W =
[[15, -3, -6, 1, 1, -45, 14, 21, 12, -13, -5, 2, 14, 5, -8, -10],
 [14, -8, -8, 5, -2, 7, -9, -42, -5, 12, -4, -3, 38, -11, 9, 8],
 [-33, -27, -4, -7, -13, -25, -12, 17, 18, 18, 7, -10, -6, 6, 0, -13],
 [12, -14, 9, -2, -6, 25, -16, 7, 2, 10, 15, -7, 4, -11, 8, -6],
 [25, -3, -20, -3, 8, -2, -1, -39, -1, 9, -22, 9, 1, 0, 0, -24],
 [-16, 0, 19, -23, 3, -8, 9, -8, 30, 9, -12, 5, 18, 13, -5, -43],
 [-12, 4, -7, -15, 15, 14, 6, 29, -13, 4, -7, 0, -4, -12, 9, -16],
 [-3, 3, 10, 30, -6, 0, -16, 35, 12, -11, -7, -5, 33, 1, 9, 13],
 [-8, -28, 11, -6, 12, 0, 7, -50, -5, 17, 10, -5, 30, 5, 7, 7],
 [1, -23, 31, -12, 4, 3, -9, 17, 14, -3, 1, -3, -5, 2, 1, -18],
 [-1, -18, 0, -20, -7, 5, 0, 28, 14, 2, -1, 6, 30, 10, -10, -25],
 [-2, 0, 3, -33, 0, 1, 10, -37, 9, -6, -7, -11, -12, -2, 8, 2],
 [-17, -32, 5, -17, 2, -20, 8, 15, -20, -9, -10, 2, -5, -5, 5, 11],
 [-3, 3, 5, 4, 7, -22, 3, 16, -31, 5, 12, -15, 9, 10, -2, 16],
 [0, 10, -11, 2, 7, 8, 12, -32, -15, 14, -6, -5, 15, 13, 1, -20]]
The entry directly above 19 -> -20
Report the first entry in the row that holds the largest entry.
A: 14
The 1st entry in reading order -> 15
Report the bottom-left entry.
A: 0
Report the bottom-right entry.
A: -20
The 2nd entry, reading row by row: -3
Report the largest entry in the last row.
A: 15
The 5th entry in reading order: 1
Report the entry directly above the smallest entry.
A: 35
The entry directly below the smallest entry is 17
Report the top-right entry.
A: -10
The second entry on the main diagonal: -8
The maximum -> 38
Report the entry just right of the largest entry.
A: -11
Report the second-last entry, reading row by row.
A: 1
The entry just left of the smallest entry: 7
The largest entry in the first row is 21
The largest entry in the first column -> 25
Report the smallest entry in the last row.
A: -32
The last entry in the row that holds the smallest entry is 7
The 3rd entry in reading order is -6
Report the smallest entry in the last column.
A: -43
Report the entry just right of the smallest entry.
A: -5
The top entry of the column that holds the largest entry: 14
Report the 2nd smallest entry.
A: -45
Report the first entry of the smallest entry's row.
A: -8
Report the entry just left of the largest entry.
A: -3
The entry directly below the largest entry: -6
Report the 3rd entry from the end, reading row by row.
A: 13
Report the smallest entry in the first column.
A: -33

Questions about the array below.
1) Which number is the entry just left of the largest entry?
2) Which number is the entry in the bottom-right corner?
3) Which number is the 1st entry, reading row by row?
4) Which number is the entry in the top-right corner?
5) Which number is the 2nd entry on the main diagonal?
6) Which number is the bottom-left entry?
7) Which number is the entry just left of 12?
8) Which number is the first entry of the smallest entry's row?
array([[ 32, -12,  27,   3,  -2, -11,  -6,   1,  16,  -3,  -6],
       [-45,  -7,   2, -11,  -3,  -5,  -2, -36,  -8,  20, -10],
       [-16,  50, -12, -20,   4,  12,  -8,  21,  -7, -17,  27],
       [-31, -11,   4,  -8,   1,  -5,  -7, -38,   0,  22, -25],
       [ 18, -17,  27,   2,  14,  -8, -10, -18,   3,   1, -26],
       [ 28, -15,  29,   2,   7, -11,  -8,  -9,  10,  -1, -18]])
1) -16
2) -18
3) 32
4) -6
5) -7
6) 28
7) 4
8) -45

array([[-0.14, -0.10,  0.04, -0.06, -0.13, -0.08, -0.21,  0.14, -0.05,
        -0.08, -0.24, -0.08, -0.06, -0.03, -0.14, -0.13],
       [ 0.03, -0.06, -0.12, -0.01, -0.09, -0.17, -0.05,  0.05, -0.12,
        -0.18,  0.03,  0.05, -0.05, -0.11, -0.01, -0.12],
       [ 0.06, -0.06, -0.26, -0.08, -0.06,  0.02,  0.04, -0.02, -0.15,
        -0.11, -0.05,  0.02, -0.04, -0.09, -0.03,  0.01],
       [-0.19, -0.17, -0.04, -0.23,  0.01,  0.04, -0.15, -0.12,  0.06,
         0.19, -0.13, -0.27, -0.04, -0.10, -0.18,  0.08],
       [-0.26,  0.06, -0.13, -0.08, -0.02,  0.00, -0.02, -0.02, -0.06,
        -0.06, -0.21, -0.07, -0.12, -0.01, -0.06, -0.21],
       [-0.17,  0.04, -0.16, -0.05, -0.07,  0.02, -0.03,  0.13, -0.12,
        -0.14, -0.25,  0.01, -0.10,  0.00, -0.07, -0.18]])
Report the 2nd entry in reading order.
Answer: -0.10
The entry just left of the largest entry is 0.06
The third entry in reading order: 0.04
The third largest entry is 0.13
The entry just left of the smallest entry -> -0.13
The entry just left of -0.24 -> -0.08
Report the first entry in reading order.
Answer: -0.14
Report the largest entry.
Answer: 0.19
The entry just right of the smallest entry is -0.04

M =
[[  1 -39  45 -33  17  -5   2   3  10 -12]
 [ -4 -11  47 -21 -21  19 -19   4  34   3]
 [  3   4 -34  -2 -18   4 -34  -3 -18 -47]
 [  4 -30  13 -13  44 -25  33   0 -16   0]
 [  0  -4   8   9  34 -17  45   1  -4  39]
 [  1   5  -7  18  31 -18  44   0 -11  38]
 [ -4  32 -18  15 -43  24 -32  -1  14  -2]
 [ -3  34 -22  33  -3   2  22   0   2  44]
 [ -2  19 -11   2 -43  24 -42  -1  12 -21]
 [ -5   3  39 -10 -30  24 -20   4  38  14]
 [ -5  24  10  22  -4   7  24   2  20  55]
 [ -6  30  10  18 -31  22  -6   2  29  38]
 [  4 -17  -9   1  44 -28  38  -1 -26   6]]
Indices start at 1.
Which number is the entry directly above the largest entry?
A: 14
The entry just left of the smallest entry -> -18
The entry directly below -47: 0
Which number is the entry in row 2 and column 2?
A: -11
The entry just left of 31 -> 18
Which number is the bottom-left entry?
A: 4
The entry at row 2, column 1 is -4
Which number is the bottom-right entry?
A: 6
The entry at row 1, column 3 is 45
Which number is the minimum?
A: -47
Which number is the entry just left of 8?
A: -4
Which number is the entry just left of the largest entry?
A: 20
The entry at row 3, column 1 is 3
Which number is the entry at row 3, column 2?
A: 4
Which number is the maximum?
A: 55
Which number is the entry just right of -28?
A: 38
Which number is the entry just left of -22?
A: 34
Which number is the entry at row 1, column 1?
A: 1
The entry at row 1, column 2 -> -39
Which number is the entry in the top-right corner?
A: -12
The entry in row 3 and column 3: -34
Which number is the entry directly above 6?
A: 38
Which number is the entry just left of -31?
A: 18
The entry just right of -19: 4
Which number is the entry directly above 8?
A: 13
The entry just right of 15 is -43

Questions about the grid below.
1) Give the entry directly above 55.2.
2) Give the bottom-right entry.
3) Give the largest entry in the first row.
4) Give the entry directly below the largest entry.
5) Give the bottom entry of the column that holds the smallest entry.
6) Give the largest entry in the first column.
7) Give the entry just left of -14.7.
8) Give the entry directly above 29.9.
[[  44.8   21.3   36.2   26.0   30.2   30.3   35.2]
 [ -37.5    3.9  -87.6  272.4   29.9   16.1  -14.7]
 [  -2.0   31.5  101.6 -138.2   12.9   80.6   13.1]
 [   3.2   27.8   45.1  -19.1   21.6   54.5   11.1]
 [  83.7   20.4   31.0   48.6   40.6   12.1   49.0]
 [  66.3   33.7  121.8 -158.7   24.6   55.2   46.8]
 [  49.6   57.2  149.0 -265.0   13.2   59.2   46.9]]
1) 12.1
2) 46.9
3) 44.8
4) -138.2
5) -265.0
6) 83.7
7) 16.1
8) 30.2

a =
-44 -22 -27  30 -29   1   9 -22  -4   9   8 -23 -36  -9  13   0
 -8  -6  -1   0  -1 -13 -18 -15  48  25 -29  34  -1 -20  48  -6
The 2nd entry on the main diagonal?
A: -6
The bottom-right entry?
A: -6
The entry directly below the smallest entry?
A: -8
The entry directly above -8 -> -44
The entry just right of -4?
A: 9
The top-right entry is 0
The entry directly below -36 -> -1

Read these off the row that follows.
1) Read off the entry just left of -52.
2) Read off the entry just left of the largest entry.
3) Read off the entry just left of 10.
 -4 -18  23 -52   3   0   3  -8 -10  -6  10 -10  16  45   9
1) 23
2) 16
3) -6
